Below are the code and all the weights of a small trained network. Each question names an input and a class and asks about switching units off, where a switched-off unit gives its printed mean instead of its output.

import numpy as np


def w(rows, s, z=0):
    codes = np.array(rows[::2]) - 128.0
    scale = np.full(codes.shape[1], s)
    scale[-1] = z or s
    return codes * scale


def f(y):
    return y / 2 * (1 + np.tanh(0.7978845608 * (y + 0.044715 * y**3)))


def log_softmax(a):
    a = a - a.max(-1, keepdims=True)
    return a - np.log(np.exp(a).sum(-1, keepdims=True))


def net(x, mask):
    res = np.array(x, float).reshape(1, 5) / 4 @ E
    y = f(res @ A[0][:, :-1].T + A[0][:, -1])
    res = res + np.where(mask, y, B[0][:, -1]) @ B[0][:, :-1]
    return log_softmax(res[-1] @ U[:, :-1].T + U[:, -1])


A, B = {}, {}
E = w([
[239,164,206,93,211],'x0',
[178,151,38,15,53],'x1',
[132,124,128,129,126],'x2',
[68,35,212,25,92],'x3',
[91,253,213,143,57],'x4',
],0.0062)
A[0] = w([
[82,217,168,115,78,165],'n1',
[137,219,114,150,108,180],'n2',
[151,58,77,122,187,47],'n3',
[232,113,196,102,155,134],'n4',
[79,129,187,46,98,172],'n5',
[110,102,179,183,186,207],'n6',
[160,40,79,139,168,95],'n7',
[200,129,90,70,84,125],'n8',
[166,191,86,173,111,225],'n9',
[1,131,75,164,121,138],'n10',
[183,117,78,100,39,105],'n11',
[187,118,57,92,66,222],'n12',
[131,217,85,167,135,124],'n13',
[147,145,67,49,118,56],'n14',
[236,172,126,55,53,145],'n15',
[109,78,168,212,175,112],'n16',
[205,137,169,97,170,77],'n17',
[141,70,84,119,178,66],'n18',
[79,67,175,77,143,147],'n19',
[48,125,80,144,103,67],'n20',
[122,187,200,166,47,145],'n21',
[64,129,207,201,196,213],'n22',
[103,75,233,91,98,205],'n23',
[162,244,166,100,114,249],'n24',
[106,108,169,184,172,154],'n25',
[155,59,78,124,183,36],'n26',
[106,51,184,200,181,201],'n27',
[71,94,68,214,43,81],'n28',
[107,51,188,81,103,148],'n29',
[146,170,73,28,139,59],'n30',
[159,161,159,77,212,68],'n31',
[210,135,154,126,174,197],'n32',
[131,43,95,115,245,193],'n33',
[90,85,168,57,105,157],'n34',
[153,52,84,134,176,6],'n35',
[90,109,77,184,81,155],'n36',
[164,168,90,219,204,250],'n37',
[139,180,58,170,152,58],'n38',
[166,181,114,204,83,196],'n39',
[153,167,98,38,80,208],'n40',
[56,87,56,148,56,171],'n41',
[166,152,154,100,190,164],'n42',
[50,91,111,125,102,127],'n43',
[186,143,53,179,192,160],'n44',
[112,79,186,54,147,192],'n45',
[169,155,46,197,155,173],'n46',
[188,22,70,149,156,65],'n47',
],0.0079,0.0023)
B[0] = w([
[34,161,211,139,205,189],'n1',
[65,128,101,94,163,187],'n2',
[23,222,206,115,191,182],'n3',
[167,86,194,20,44,189],'n4',
[80,146,32,101,227,188],'n5',
[98,35,90,184,44,196],'n6',
[24,176,185,110,144,197],'n7',
[108,32,93,237,48,181],'n8',
[102,92,74,89,160,205],'n9',
[180,63,203,44,72,205],'n10',
[79,58,146,238,84,178],'n11',
[77,59,145,190,64,212],'n12',
[92,125,57,67,184,190],'n13',
[107,57,105,205,114,168],'n14',
[71,45,170,193,88,203],'n15',
[131,43,95,221,39,191],'n16',
[193,63,213,40,58,167],'n17',
[24,211,180,137,182,169],'n18',
[169,100,37,87,126,187],'n19',
[216,112,230,43,54,166],'n20',
[2,181,183,137,180,189],'n21',
[65,58,80,161,98,226],'n22',
[98,110,39,103,162,203],'n23',
[42,104,160,83,124,213],'n24',
[113,27,117,191,67,176],'n25',
[36,216,219,125,190,178],'n26',
[83,49,74,188,75,217],'n27',
[226,79,230,45,59,208],'n28',
[155,99,32,103,172,195],'n29',
[123,29,104,231,97,170],'n30',
[181,77,201,50,36,161],'n31',
[135,83,148,54,53,190],'n32',
[18,140,141,120,120,236],'n33',
[126,113,42,83,208,189],'n34',
[53,204,215,139,193,171],'n35',
[165,105,157,45,102,185],'n36',
[109,62,76,65,81,253],'n37',
[170,69,52,68,185,176],'n38',
[76,114,79,75,170,198],'n39',
[42,56,84,201,117,201],'n40',
[129,87,201,53,54,225],'n41',
[144,54,189,66,76,168],'n42',
[173,134,119,36,102,175],'n43',
[113,133,72,60,139,222],'n44',
[135,98,35,68,113,195],'n45',
[160,73,35,60,135,222],'n46',
[17,212,223,122,168,208],'n47',
],0.0054,0.006)
U = w([
[201,99,183,37,57,86],'0',
[128,76,92,210,82,32],'1',
[75,178,156,100,177,140],'2',
[165,121,11,52,167,27],'3',
[141,116,106,100,102,252],'4',
[191,137,103,145,143,178],'5',
[205,211,153,171,182,3],'6',
[190,255,128,173,142,3],'7',
],0.01,0.0052)

Each question gives the input, the list of numbers given to net, and the class t.
The units are the neurons (one row each of A and B). Each row of codes is followed by its name. A weight is (code - 128) times the scale printed after its matrix; where a second scale follows, it is the last column's (A, B and U).
mask holds one flag per neuron, in row order. A switched-off neuron (its flag False) gives its mean, the last column of its row in B, instead of its output. The means were averaged over made-up inputs and are rounded, as every weight is.
A unit's drop is (log p(t) with every unit on - log p(t) with that unit switched off) / (log p(t) with every unit on - log p(t) with every unit switched off).
The circuit of an input: a set's keep is (log p(t) with only the set's units on - log p(t) with every unit switched off) / (log p(t) with every unit on - log p(t) with every unit switched off). Starting from the 12 units with the biggest drops (on a tie, the unit counted first), units are removed one at a time, each time the one whose removal leaves the highest keep (on an exact tie, the one counted first), for as long as the keep stays at least 0.8.
circuit, biggest first: the units of the circuit, biggest drop first
unit that matters most: the unit with the biggest drop
top k neurons: the k neurons with the biggest drops, biggest first
drop when u is switched off: that unit's drop, to one decimal
input [2,-7,4,7,2], class 1: circuit, biggest first -> [n27 n22]
input [3,5,-5,6,1], class 3: circuit, biggest first -> [n5 n34]
input [2,4,6,6,3], class 3: top neuron -> [n5]
input [-7,-7,4,-2,4], class 0: circuit, biggest first -> [n28 n10]
input [3,7,4,1,8], class 2: circuit, biggest first -> [n1 n21]
input [5,7,-6,-3,-6], class 1: top 2 neurons -> [n8 n30]
input [8,-8,5,-3,-8], class 0: top 4 neurons -> [n4 n17 n31 n32]
input [0,4,0,5,2], class 3: top 2 neurons -> [n5 n34]
input [-6,-5,1,3,6], class 0: circuit, biggest first -> [n10 n28]
input [-2,6,-2,6,6], class 1: circuit, biggest first -> [n40 n15 n11]
input [-7,8,-4,6,8], class 1: top 2 neurons -> [n40 n11]
input [-8,-1,4,-4,-8], class 0: circuit, biggest first -> [n28 n41]
input [3,-7,-3,4,-7], class 1: top 3 neurons -> [n27 n16 n6]
input [0,4,-2,-5,-5], class 2: unit that matters most -> n47
input [7,3,6,-1,8], class 2: top 2 neurons -> [n21 n1]
input [-5,-3,-3,-5,-6], class 2: drop when n1 is switched off -> -0.1
input [2,0,6,-6,0], class 3: drop when n26 is switched off -> 0.0
input [-1,1,2,-7,-7], class 2: drop when n26 is switched off -> 0.1
input [-7,6,1,-4,6], class 0: drop when n41 is switched off -> 0.3
input [2,3,6,-8,-8], class 2: unit that matters most -> n47
